z927: [-.10,-.26,-.15,.54,-.06,-.08,.12,.09,.25,.14,.17,.26,.02,.15,-.06,.69,.25,-.14,.66,.84,.18,-.10,-.51,-.12,.24]
z252: [.27,.58,.29,-.50,-.16,.03,.04,.13,-.17,.07,.04,-.16,.11,-.28,.08,-.64,-.12,-.13,-.78,-.79,-.14,.03,-.06,.36,-.18]
z125: [.12,.05,.15,-.23,-.11,.13,.00,.00,-.10,-.04,-.03,-.11,.06,.03,.13,-.29,-.08,.23,-.25,-.41,.66,.15,.35,.13,-.06]
z454: [.04,.09,.03,-.02,-.02,.01,.02,.05,.00,.03,.09,-.02,.02,-.01,.01,.03,.01,.00,-.01,-.03,.00,.01,.10,.04,.00]
z207: [.44,.73,.45,-.07,.15,.23,.31,.38,.11,.34,-.07,.15,.34,.00,-.07,-.09,.21,.05,-.27,-.24,.10,.15,.87,.54,.13]
z486: [.02,-.07,-.02,.51,.29,.04,.20,.17,.27,.20,.28,.29,.11,.20,.04,.67,.30,.00,.62,.75,.21,-.01,-.26,.01,.28]
q: [.02,-.07,-.02,.51,.29,.04,.20,.17,.27,.20,.28,.29,.11,.20,.04,.67,.30,.00,.62,.75,.21,-.01,-.26,.01,.28]  z486
q: [.04,.09,.03,-.02,-.02,.01,.02,.05,.00,.03,.09,-.02,.02,-.01,.01,.03,.01,.00,-.01,-.03,.00,.01,.10,.04,.00]  z454
common z125 z486:   [.00]
q: [.44,.73,.45,-.07,.15,.23,.31,.38,.11,.34,-.07,.15,.34,.00,-.07,-.09,.21,.05,-.27,-.24,.10,.15,.87,.54,.13]  z207

z407: [-.74,.03,.59,.59,.56,-.35,.01,-.01]
z209: [-.74,.03,.04,-.37,.56,-.38,.13,-.21]
z599: [-.74,.03,.04,.59,.56,.21,.56,.60]
q: [-.74,.03,.59,.59,.56,-.35,.01,-.01]  z407

z512: [-.01,-.06,.24,-.29,-.27,-.39,.09,-.35,.13,-.08,-.06,.20,-.16,.17,.14,.13,.27,.09]
z783: [.16,-.34,.18,-.40,-.12,-.22,.07,.24,-.02,-.39,-.15,.18,.12,-.15,.67,.54,.12,-.09]
z176: [-.03,.10,.39,-.22,-.12,.34,-.24,.07,.14,-.21,-.30,.21,-.06,-.02,.03,.38,-.03,.14]
z586: [-.17,-.15,-.03,-.26,-.17,.11,.10,-.27,.11,-.13,-.10,.07,.08,.10,.02,.12,.06,.19]
z217: [-.17,.15,-.03,-.32,-.17,.08,-.07,.11,.11,-.13,-.10,.07,.23,.10,.39,.12,.06,.19]
q: [-.03,.10,.39,-.22,-.12,.34,-.24,.07,.14,-.21,-.30,.21,-.06,-.02,.03,.38,-.03,.14]  z176
q: [-.17,.15,-.03,-.32,-.17,.08,-.07,.11,.11,-.13,-.10,.07,.23,.10,.39,.12,.06,.19]  z217
q: [.16,-.34,.18,-.40,-.12,-.22,.07,.24,-.02,-.39,-.15,.18,.12,-.15,.67,.54,.12,-.09]  z783
q: [-.01,-.06,.24,-.29,-.27,-.39,.09,-.35,.13,-.08,-.06,.20,-.16,.17,.14,.13,.27,.09]  z512
common z586 z512:   [-.27]

z729: [.36,-.20,.01,.11,-.42,-.14,-.01,.09,-.07,-.07,.10,-.23,.06,.07,-.57,-.04]
z827: [-.02,-.07,.18,.23,.32,.08,-.18,-.03,.13,.08,.36,.17,-.05,.61,-.54,-.17]
z196: [.36,.08,-.54,.46,-.01,.15,-.44,-.01,-.03,-.15,-.10,-.48,.02,.44,.31,-.17]
z720: [-.01,-.32,-.66,.01,.09,-.56,-.27,-.07,.12,.09,.84,-.60,-.07,.00,-.32,.24]
z633: [.03,.16,-.71,.30,.02,.09,-.05,.05,.04,-.14,-.26,.12,-.02,.46,-.39,-.05]
z565: [-.09,-.53,-.49,-.05,-.25,.34,-.29,.01,-.24,-.14,.17,.13,-.05,-.05,.03,-.23]
z608: [.02,-.11,.28,-.54,-.68,.43,-.05,-.11,-.14,-.16,.09,-.26,.03,.00,-.04,.13]
z276: [-.15,.02,-.07,-.33,-.64,-.31,.31,-.03,.08,-.03,.09,-.12,.12,-.29,.24,-.36]
common z720 z196:   [-.01]
common z276 z565:   [-.29]
common z720 z565:   [.01]
q: [-.01,-.32,-.66,.01,.09,-.56,-.27,-.07,.12,.09,.84,-.60,-.07,.00,-.32,.24]  z720
q: [.02,-.11,.28,-.54,-.68,.43,-.05,-.11,-.14,-.16,.09,-.26,.03,.00,-.04,.13]  z608
q: [.36,-.20,.01,.11,-.42,-.14,-.01,.09,-.07,-.07,.10,-.23,.06,.07,-.57,-.04]  z729

z628: [-.01,.03,.02,.02,.00,.01,-.03,.73,-.02,-.03,.05]
z649: [-.26,-.03,.14,.11,.29,-.08,-.32,-.13,-.01,.19,-.22]
z17: [-.23,-.32,-.16,-.33,.38,.34,-.10,.07,.40,.08,-.16]
z231: [.72,.13,-.26,-.02,-.82,-.21,.85,.19,-.17,-.19,.22]
z398: [-.23,-.13,.08,-.28,.27,.33,-.07,-.08,.15,-.18,-.24]
z474: [-.43,-.28,-.02,-.29,.57,-.18,-.34,-.02,.36,.05,-.20]
z886: [.23,-.06,-.19,.02,-.21,-.13,.24,.12,.05,.15,.06]
z436: [.01,.10,.02,.16,-.17,-.14,-.08,-.03,-.12,.05,.06]
z622: [.01,.25,-.09,.18,-.73,-.34,.60,.08,-.32,-.13,.21]
common z231 z474:   [-.02]
q: [.23,-.06,-.19,.02,-.21,-.13,.24,.12,.05,.15,.06]  z886
common z231 z436:   [-.17]

z431: [-.54,-.15,.68,.28,-.59,.11,.06]
z682: [-.66,-.59,-.60,.24,.41,-.06,.02]
z211: [.02,-.60,-.17,.19,.15,.02,-.08]
z951: [-.13,.34,-.77,-.58,-.07,-.28,.21]
z968: [.36,-.07,-.23,-.12,-.60,-.33,.56]
z870: [-.66,-.07,.03,.24,.41,.30,-.22]
z891: [.28,.40,-.32,-.47,-.45,-.23,-.33]
common z682 z968:   [-.60]
common z891 z431:   [.28]
common z968 z682:   [-.60]
q: [-.66,-.07,.03,.24,.41,.30,-.22]  z870
q: [-.66,-.59,-.60,.24,.41,-.06,.02]  z682
common z951 z870:   [-.07]
common z431 z891:   [.28]

z551: [.50,-.45,-.58,.22,.48,.71]
z227: [-.23,.14,.55,.05,.45,-.51]
z175: [.50,-.45,.25,.71,.48,.23]
z359: [-.23,.56,.56,.05,.48,-.64]
z368: [.23,.49,.40,.28,.42,-.42]
common z368 z175:   [.23]
q: [.23,.49,.40,.28,.42,-.42]  z368
common z551 z359:   [.48]

z847: [.30,-.28,-.23,-.10,.37,.03,.13,.33,.49,.49,.06]
z964: [.01,-.18,.10,.00,-.09,.03,.29,-.34,.06,-.37,.03]
z901: [.29,-.21,.48,.40,-.62,-.06,.23,.27,.26,.10,.06]
z150: [-.24,.43,.14,-.28,-.05,-.14,-.18,-.12,-.53,-.08,-.05]
z226: [-.46,.49,.31,.01,-.63,.07,-.23,-.59,-.18,-.44,-.06]
z611: [.00,-.18,.04,-.63,-.12,-.05,-.08,.18,.20,.30,.06]
z696: [-.09,.28,.02,-.28,.16,-.16,-.13,.10,-.32,.09,-.03]
z233: [.43,-.72,-.18,.48,.42,-.10,.35,.46,.79,.41,.03]
common z150 z964:   [-.18]
common z226 z233:   [-.18]
common z847 z901:   [.06]
common z150 z226:   [-.18]
common z696 z847:   [-.28]
common z611 z901:   [.06]
common z901 z233:   [.48]

z580: [.45,.46,.24,-.04,-.04,-.05,.58,-.14,-.08,.12,.33,.53,.42,.24,.22,-.41,.30,.28,.07,-.02,.39,.02,-.02,.06,.42,-.27,-.28,.17,.01,.45]
z437: [.45,.46,.24,-.04,.17,-.02,.58,-.14,.41,.12,.33,.06,.42,.24,.21,-.41,.30,.28,.69,-.02,.50,.02,-.02,.06,.26,-.27,-.10,-.23,.16,.17]
z31: [.45,.46,.24,-.04,-.04,-.05,.58,-.14,-.08,.12,.33,.53,.42,.24,-.01,-.41,.30,.28,.69,-.02,.50,.02,-.02,.06,.26,-.27,-.28,.17,.01,.45]
q: [.45,.46,.24,-.04,-.04,-.05,.58,-.14,-.08,.12,.33,.53,.42,.24,.22,-.41,.30,.28,.07,-.02,.39,.02,-.02,.06,.42,-.27,-.28,.17,.01,.45]  z580
q: [.45,.46,.24,-.04,-.04,-.05,.58,-.14,-.08,.12,.33,.53,.42,.24,-.01,-.41,.30,.28,.69,-.02,.50,.02,-.02,.06,.26,-.27,-.28,.17,.01,.45]  z31

z389: [.37,-.48,-.52,-.49,.33,-.70,.32,-.21,.56]
z283: [-.46,.37,-.58,.34,.03,.28,-.16,-.64,-.50]
z732: [-.49,.16,.67,.32,.36,-.13,.23,.55,.20]
z713: [.16,-.71,-.49,-.04,-.49,-.71,-.44,-.53,-.50]
z366: [.16,.08,-.49,.14,-.02,.64,-.63,-.68,-.53]
z132: [.16,-.04,-.49,.14,-.02,.64,-.63,-.68,-.53]
common z389 z713:   [-.49]
common z366 z389:   [-.49]
common z713 z389:   [-.49]
common z389 z283:   [.37]
common z283 z389:   [.37]

